Here is a tiny trained network, its code and every weight. The questions are about switching its units off for an input and a class, where a switched-off unit gives its printed mean instead of its output.

import numpy as np


def w(rows, s, z=0):
    codes = np.array(rows[::2]) - 128.0
    scale = np.full(codes.shape[1], s)
    scale[-1] = z or s
    return codes * scale


def norm(h):
    return h / np.sqrt((h * h).mean(-1, keepdims=True) + 1e-5)


def f(y):
    return np.maximum(y, 0)


def log_softmax(a):
    a = a - a.max(-1, keepdims=True)
    return a - np.log(np.exp(a).sum(-1, keepdims=True))


def net(x, mask):
    res = np.array(x, float).reshape(1, 5) / 4 @ E
    u = 0
    for l in range(3):
        y = f(norm(res) @ A[l][:, :-1].T + A[l][:, -1])
        res = res + np.where(mask[u : u + 8], y, B[l][:, -1]) @ B[l][:, :-1]
        u += 8
    return log_softmax(norm(res)[-1] @ U[:, :-1].T + U[:, -1])


A, B = {}, {}
E = w([
[180,226,177,218,87,65],'x0',
[90,222,122,120,150,218],'x1',
[127,128,129,127,127,129],'x2',
[187,152,214,5,208,92],'x3',
[181,83,187,132,69,202],'x4',
],0.0031)
A[0] = w([
[221,108,217,105,102,208,47],'L0N1',
[82,200,111,95,249,14,80],'L0N2',
[148,89,133,103,141,3,133],'L0N3',
[97,207,113,143,135,210,234],'L0N4',
[135,186,224,146,141,89,15],'L0N5',
[131,128,175,53,99,86,5],'L0N6',
[57,239,184,81,145,178,55],'L0N7',
[167,59,110,162,83,61,192],'L0N8',
],0.0046,0.0032)
B[0] = w([
[21,139,246,98,51,107,182],'L0N1',
[66,124,212,111,42,135,211],'L0N2',
[116,125,178,155,189,170,189],'L0N3',
[130,54,137,189,169,150,253],'L0N4',
[158,94,3,45,96,176,157],'L0N5',
[133,140,165,118,228,171,140],'L0N6',
[139,163,165,147,241,184,180],'L0N7',
[96,131,144,178,182,217,205],'L0N8',
],0.0051,0.004)
A[1] = w([
[244,228,139,173,102,52,70],'L1N1',
[123,76,181,68,177,160,155],'L1N2',
[173,3,162,159,139,10,141],'L1N3',
[88,168,169,59,128,142,171],'L1N4',
[149,168,199,190,157,117,126],'L1N5',
[29,199,69,126,226,9,146],'L1N6',
[107,87,79,59,147,160,2],'L1N7',
[169,228,151,197,55,108,142],'L1N8',
],0.0053,0.0033)
B[1] = w([
[133,2,61,18,151,186,149],'L1N1',
[126,105,81,117,137,133,253],'L1N2',
[104,178,145,169,194,251,160],'L1N3',
[119,105,102,161,106,118,220],'L1N4',
[121,108,49,73,129,163,214],'L1N5',
[166,67,216,123,53,214,179],'L1N6',
[209,52,89,64,109,156,147],'L1N7',
[122,46,98,53,152,170,193],'L1N8',
],0.0075,0.0045)
A[2] = w([
[150,111,182,14,176,148,68],'L2N1',
[179,152,199,61,208,51,104],'L2N2',
[66,22,66,113,137,170,255],'L2N3',
[98,125,214,161,1,163,61],'L2N4',
[142,103,85,223,60,100,8],'L2N5',
[158,142,158,204,238,138,62],'L2N6',
[167,148,181,66,187,67,72],'L2N7',
[161,71,64,58,205,100,131],'L2N8',
],0.0065,0.0026)
B[2] = w([
[74,110,92,219,121,87,169],'L2N1',
[49,155,48,222,109,61,134],'L2N2',
[165,176,141,107,127,59,253],'L2N3',
[105,113,184,86,154,78,149],'L2N4',
[31,180,81,126,160,64,135],'L2N5',
[156,255,154,96,131,187,137],'L2N6',
[40,172,77,236,58,73,132],'L2N7',
[204,158,95,134,71,137,165],'L2N8',
],0.0076,0.014)
U = w([
[206,54,18,32,89,118,77],'0',
[48,168,55,233,94,50,48],'1',
[159,163,150,113,108,97,255],'2',
[89,52,242,91,63,127,83],'3',
[145,150,124,163,227,249,67],'4',
],0.012,0.009)

Each question gives the input, the list of numbers given to net, and the class t.
The units are the neurons (one row each of A and B). Each row of codes is followed by its name. A weight is (code - 128) times the scale printed after its matrix; where a second scale follows, it is the last column's (A, B and U).
mask holds one flag per neuron, layer by layer. A switched-off neuron (its flag False) gives its mean, the last column of its row in B, instead of its output. The means were averaged over made-up inputs and are rounded, as every weight is.
A unit's drop is (log p(t) with every unit on - log p(t) with that unit switched off) / (log p(t) with every unit on - log p(t) with every unit switched off).
The circuit of an input: a set's keep is (log p(t) with only the set's units on - log p(t) with every unit switched off) / (log p(t) with every unit on - log p(t) with every unit switched off). Starting from the 12 units with the biggest drops (on a tie, the unit counted first), units are removed one at a time, each time the one whose removal leaves the highest keep (on an exact tie, the one counted first), for as long as the keep stays at least 0.8.
units of the circuit, in order: the units of the circuit, biggest drop first
most important unit: the unit with the biggest drop
top k neurons: the k neurons with the biggest drops, biggest first
k most important neurons of layer l: the k neurons of layer l with the biggest drops, biggest first
input [6,-6,2,4,-1], class 0: units of the circuit, in order : L1N1
input [4,-2,5,-3,-5], class 2: top 2 neurons : L0N8, L2N3
input [-3,-4,-6,4,2], class 2: 2 most important neurons of layer 0 : L0N4, L0N1
input [6,4,-4,-1,6], class 0: 2 most important neurons of layer 0 : L0N2, L0N8
input [-3,-2,-4,2,-5], class 3: 2 most important neurons of layer 1 : L1N6, L1N5
input [6,6,5,-1,1], class 0: top 2 neurons : L0N8, L1N5
input [-4,5,-2,3,-5], class 3: top 3 neurons : L0N2, L1N6, L1N5
input [3,-3,-1,2,-1], class 0: 4 most important neurons of layer 0 : L0N4, L0N5, L0N1, L0N7
input [2,-4,3,4,-5], class 3: top 4 neurons : L0N2, L0N4, L1N8, L1N6
input [7,7,2,-3,-4], class 0: top 3 neurons : L1N8, L0N8, L1N5
input [-6,-3,-8,2,6], class 2: 2 most important neurons of layer 1 : L1N5, L1N8
input [4,-2,4,3,1], class 0: 2 most important neurons of layer 1 : L1N5, L1N2
input [-2,-6,-1,7,7], class 1: top 4 neurons : L2N1, L0N4, L1N6, L0N1
input [1,-6,-8,-5,-6], class 2: top 2 neurons : L0N4, L0N8
input [-3,2,6,-3,6], class 2: most important unit : L1N6
input [8,-1,-1,-5,-8], class 0: units of the circuit, in order : L1N8, L1N1
input [-1,-8,-3,7,-4], class 4: 2 most important neurons of layer 2 : L2N6, L2N3
input [3,-5,0,-3,-5], class 3: top 2 neurons : L1N6, L0N4
input [-5,-5,-3,6,0], class 1: top 2 neurons : L0N4, L2N1
input [1,7,5,4,-4], class 4: top 2 neurons : L0N7, L2N3
input [7,-3,4,7,-2], class 0: top neuron : L1N1
